Below is a small trained network, with its code and all its weights. Each question gives an input and a class and asks what happens when units are switched off, that is, made to give their printed mean instead of their output.

import numpy as np


def w(rows, s, z=0):
    codes = np.array(rows[::2]) - 128.0
    scale = np.full(codes.shape[1], s)
    scale[-1] = z or s
    return codes * scale


def f(y):
    return np.maximum(y, 0)


def log_softmax(a):
    a = a - a.max(-1, keepdims=True)
    return a - np.log(np.exp(a).sum(-1, keepdims=True))


def net(x, mask):
    res = np.array(x, float).reshape(1, 4) / 4 @ E
    y = f(res @ A[0][:, :-1].T + A[0][:, -1])
    res = res + np.where(mask, y, B[0][:, -1]) @ B[0][:, :-1]
    return log_softmax(res[-1] @ U[:, :-1].T + U[:, -1])


A, B = {}, {}
E = w([
[173,34,207,219,140,123,146,135,45,64,202],'x0',
[43,206,86,194,196,104,115,184,102,42,68],'x1',
[111,197,158,174,115,254,214,36,128,113,68],'x2',
[92,38,201,125,213,150,43,81,217,118,120],'x3',
],0.0092)
A[0] = w([
[121,156,58,152,49,91,204,151,72,136,156,4],'n0',
[88,178,111,90,136,127,111,137,197,151,126,130],'n1',
[55,186,102,198,228,123,117,176,83,70,108,66],'n2',
[233,75,178,57,58,180,154,68,125,247,179,136],'n3',
[156,86,177,240,168,155,147,146,50,65,213,76],'n4',
[93,62,204,129,246,139,67,69,216,104,111,217],'n5',
[91,209,37,35,138,151,114,133,220,198,69,39],'n6',
[123,154,149,184,137,254,243,40,125,130,91,59],'n7',
[136,83,87,96,135,8,90,220,116,160,186,49],'n8',
[155,147,72,123,82,108,183,135,75,134,133,84],'n9',
[198,184,93,152,73,88,177,163,60,153,136,138],'n10',
],0.0072,0.0013)
B[0] = w([
[122,150,79,163,196,80,173,81,180,119,133,196],'n0',
[169,66,181,139,104,165,160,98,70,137,123,182],'n1',
[120,157,27,187,200,193,108,230,118,195,224,208],'n2',
[70,152,77,158,235,193,76,247,129,164,208,252],'n3',
[210,40,186,34,156,128,185,143,79,216,68,221],'n4',
[150,149,102,178,179,53,163,30,183,157,163,239],'n5',
[166,110,209,70,147,157,233,145,65,191,101,242],'n6',
[33,177,198,35,87,53,96,202,194,25,65,232],'n7',
[97,196,217,34,114,36,81,173,169,48,83,222],'n8',
[133,140,90,171,125,84,140,69,194,124,153,182],'n9',
[101,154,139,112,160,66,143,2,153,179,175,203],'n10',
],0.0069,0.013)
U = w([
[77,148,179,76,105,86,100,190,169,41,92,124],'0',
[185,69,179,109,131,146,220,153,41,194,93,118],'1',
[88,139,68,176,160,193,102,225,128,169,195,128],'2',
[128,131,106,174,137,87,152,2,193,148,163,110],'3',
[150,140,133,141,113,145,115,122,116,121,140,254],'4',
[137,118,114,156,55,146,85,122,139,99,125,92],'5',
[137,107,104,169,66,169,95,134,91,118,123,91],'6',
[160,101,96,151,80,175,99,119,115,96,104,88],'7',
],0.0097,0.0077)

Each question gives the input, the list of numbers given to net, and the class t.
The units are the neurons (one row each of A and B). Each row of codes is followed by its name. A weight is (code - 128) times the scale printed after its matrix; where a second scale follows, it is the last column's (A, B and U).
mask holds one flag per neuron, in row order. A switched-off neuron (its flag False) gives its mean, the last column of its row in B, instead of its output. The means were averaged over made-up inputs and are rounded, as every weight is.
A unit's drop is (log p(t) with every unit on - log p(t) with that unit switched off) / (log p(t) with every unit on - log p(t) with every unit switched off).
The circuit of an input: a set's keep is (log p(t) with only the set's units on - log p(t) with every unit switched off) / (log p(t) with every unit on - log p(t) with every unit switched off). Starting from all 11 units, units are removed one at a time, each time the one whose removal leaves the highest keep (on an exact tie, the one counted first), for as long as the keep stays at least 0.8.
circuit, biggest first: the units of the circuit, biggest drop first
most important unit: the unit with the biggest drop
top k neurons: the k neurons with the biggest drops, biggest first
drop of u: that unit's drop, to one decimal
input [-5,7,2,-8], class 3: circuit, biggest first -> n10
input [1,-5,-5,2], class 0: top 2 neurons -> n8, n2
input [-4,0,3,-5], class 3: top 2 neurons -> n4, n10
input [7,-4,-7,3], class 0: top 3 neurons -> n8, n6, n1
input [-8,7,-7,0], class 1: top 4 neurons -> n6, n7, n1, n3
input [-5,-8,-7,7], class 2: top 2 neurons -> n3, n7
input [-8,4,7,1], class 1: top 3 neurons -> n6, n8, n1
input [5,6,-6,-7], class 3: top 4 neurons -> n10, n7, n3, n0
input [7,8,1,5], class 2: top 2 neurons -> n2, n6
input [1,-5,4,-1], class 2: top 2 neurons -> n3, n8
input [1,3,-2,-6], class 3: top 2 neurons -> n3, n10
input [-7,8,-4,5], class 2: top 2 neurons -> n2, n4
input [1,6,-1,-8], class 3: top 4 neurons -> n10, n3, n0, n9
input [-4,-2,-1,0], class 1: top 2 neurons -> n7, n6
input [-2,-7,2,-7], class 2: top 2 neurons -> n3, n5
input [2,3,4,-1], class 0: top 3 neurons -> n7, n3, n6
input [-3,8,6,-2], class 2: most important unit -> n2
input [-8,5,-1,6], class 1: drop of n6 -> 0.6
input [4,5,7,-6], class 0: drop of n7 -> 3.4
input [-2,6,3,0], class 2: circuit, biggest first -> n2
input [-6,6,-3,7], class 3: drop of n5 -> 1.3
input [-7,-3,1,-5], class 1: drop of n0 -> 0.0
